Here is a tiny trained network, its code and every weight. The questions are about switching its units off for an input and a class, where a switched-off unit gives its printed mean instead of its output.

import numpy as np


def w(rows, s, z=0):
    codes = np.array(rows[::2]) - 128.0
    scale = np.full(codes.shape[1], s)
    scale[-1] = z or s
    return codes * scale


def norm(h):
    return h / np.sqrt((h * h).mean(-1, keepdims=True) + 1e-5)


def f(y):
    return y / 2 * (1 + np.tanh(0.7978845608 * (y + 0.044715 * y**3)))


def log_softmax(a):
    a = a - a.max(-1, keepdims=True)
    return a - np.log(np.exp(a).sum(-1, keepdims=True))


def net(x, mask):
    res = np.array(x, float).reshape(1, 8) / 4 @ E
    u = 0
    for l in range(4):
        y = f(norm(res) @ A[l][:, :-1].T + A[l][:, -1])
        res = res + np.where(mask[u : u + 4], y, B[l][:, -1]) @ B[l][:, :-1]
        u += 4
    return log_softmax(norm(res)[-1] @ U[:, :-1].T + U[:, -1])


A, B = {}, {}
E = w([
[87,187,208],'x0',
[113,168,94],'x1',
[185,3,138],'x2',
[168,108,209],'x3',
[52,65,113],'x4',
[211,173,112],'x5',
[151,131,157],'x6',
[216,136,146],'x7',
],0.0047)
A[0] = w([
[147,12,2,79],'L0N0',
[114,248,97,46],'L0N1',
[153,50,117,5],'L0N2',
[28,244,224,27],'L0N3',
],0.0036,0.003)
B[0] = w([
[169,42,184,205],'L0N0',
[198,121,99,102],'L0N1',
[108,43,106,1],'L0N2',
[170,1,135,162],'L0N3',
],0.0095,0.00079)
A[1] = w([
[117,178,113,228],'L1N0',
[110,96,24,253],'L1N1',
[185,57,123,69],'L1N2',
[131,81,255,102],'L1N3',
],0.011,0.0026)
B[1] = w([
[149,138,168,196],'L1N0',
[129,168,163,222],'L1N1',
[150,108,1,181],'L1N2',
[35,37,205,254],'L1N3',
],0.0092,0.0044)
A[2] = w([
[5,141,157,175],'L2N0',
[104,128,149,16],'L2N1',
[125,152,50,255],'L2N2',
[139,138,205,233],'L2N3',
],0.014,0.002)
B[2] = w([
[127,142,28,255],'L2N0',
[79,57,50,133],'L2N1',
[222,141,214,164],'L2N2',
[2,84,179,210],'L2N3',
],0.0078,0.0072)
A[3] = w([
[68,154,50,10],'L3N0',
[173,78,165,2],'L3N1',
[255,146,211,24],'L3N2',
[101,87,133,170],'L3N3',
],0.0097,0.0013)
B[3] = w([
[85,148,50,195],'L3N0',
[163,109,6,142],'L3N1',
[125,87,186,252],'L3N2',
[187,73,134,200],'L3N3',
],0.012,0.003)
U = w([
[253,67,52,84],'0',
[102,203,32,222],'1',
[80,58,170,110],'2',
[59,53,110,196],'3',
[165,86,116,37],'4',
[174,227,199,252],'5',
],0.016,0.0024)

Each question gives the input, the list of numbers given to net, and the class t.
The units are the neurons (one row each of A and B). Each row of codes is followed by its name. A weight is (code - 128) times the scale printed after its matrix; where a second scale follows, it is the last column's (A, B and U).
mask holds one flag per neuron, layer by layer. A switched-off neuron (its flag False) gives its mean, the last column of its row in B, instead of its output. The means were averaged over made-up inputs and are rounded, as every weight is.
A unit's drop is (log p(t) with every unit on - log p(t) with that unit switched off) / (log p(t) with every unit on - log p(t) with every unit switched off).
The circuit of an input: a set's keep is (log p(t) with only the set's units on - log p(t) with every unit switched off) / (log p(t) with every unit on - log p(t) with every unit switched off). Starting from the 12 units with the biggest drops (on a tie, the unit counted first), units are removed one at a time, each time the one whose removal leaves the highest keep (on an exact tie, the one counted first), for as long as the keep stays at least 0.8.
circuit, biggest first: the units of the circuit, biggest drop first
k most important neurons: the k neurons with the biggest drops, biggest first
top k neurons in layer l: the k neurons of layer l with the biggest drops, biggest first
input [-3,1,6,6,-1,-2,-8,2], class 0: circuit, biggest first => (L1N2)
input [7,-3,-4,6,-4,-1,4,5], class 3: 2 most important neurons => (L2N3; L1N3)
input [-7,-6,2,4,-1,-5,-2,-6], class 0: circuit, biggest first => (L2N3; L1N2)
input [7,0,-5,1,-3,2,3,-1], class 2: 3 most important neurons => (L0N3; L2N3; L1N1)
input [-3,3,-1,4,-2,1,1,6], class 5: circuit, biggest first => (L0N3; L3N3)
input [3,6,2,-4,6,-5,-2,-4], class 1: 2 most important neurons => (L1N3; L2N0)
input [1,5,-8,-3,3,-3,-2,6], class 5: circuit, biggest first => (L1N3; L2N2)
input [-3,1,2,-7,6,-5,8,-4], class 1: top 2 neurons in layer 2 => (L2N0; L2N3)
input [-2,-3,-3,2,3,-4,8,-8], class 1: circuit, biggest first => (L2N0; L3N0)
input [5,7,2,-8,-7,-7,1,2], class 5: 4 most important neurons => (L1N3; L2N0; L0N1; L0N0)
input [-7,-6,8,-1,8,-4,8,7], class 0: 4 most important neurons => (L1N2; L2N3; L3N1; L3N2)
input [-8,7,2,-7,6,0,3,-8], class 1: 2 most important neurons => (L1N1; L1N3)
input [1,-3,5,-5,1,-4,2,1], class 0: 3 most important neurons => (L1N2; L2N3; L3N3)
input [-4,4,-4,2,7,5,7,-6], class 1: circuit, biggest first => (L1N3)
input [4,-3,-5,1,0,-1,5,8], class 3: 2 most important neurons => (L2N3; L0N3)
input [-5,-2,-6,-3,6,-2,-7,5], class 1: top 2 neurons in layer 1 => (L1N2; L1N3)
input [-4,6,6,-7,-4,-1,-1,-1], class 0: 3 most important neurons => (L0N0; L1N2; L3N1)
input [-4,-2,-2,0,8,-5,-2,-5], class 1: 2 most important neurons => (L2N0; L1N3)
input [-3,-7,-7,7,-5,8,5,-6], class 2: top 2 neurons in layer 2 => (L2N0; L2N3)
input [0,1,4,-5,7,6,4,5], class 0: top neuron in layer 3 => (L3N1)
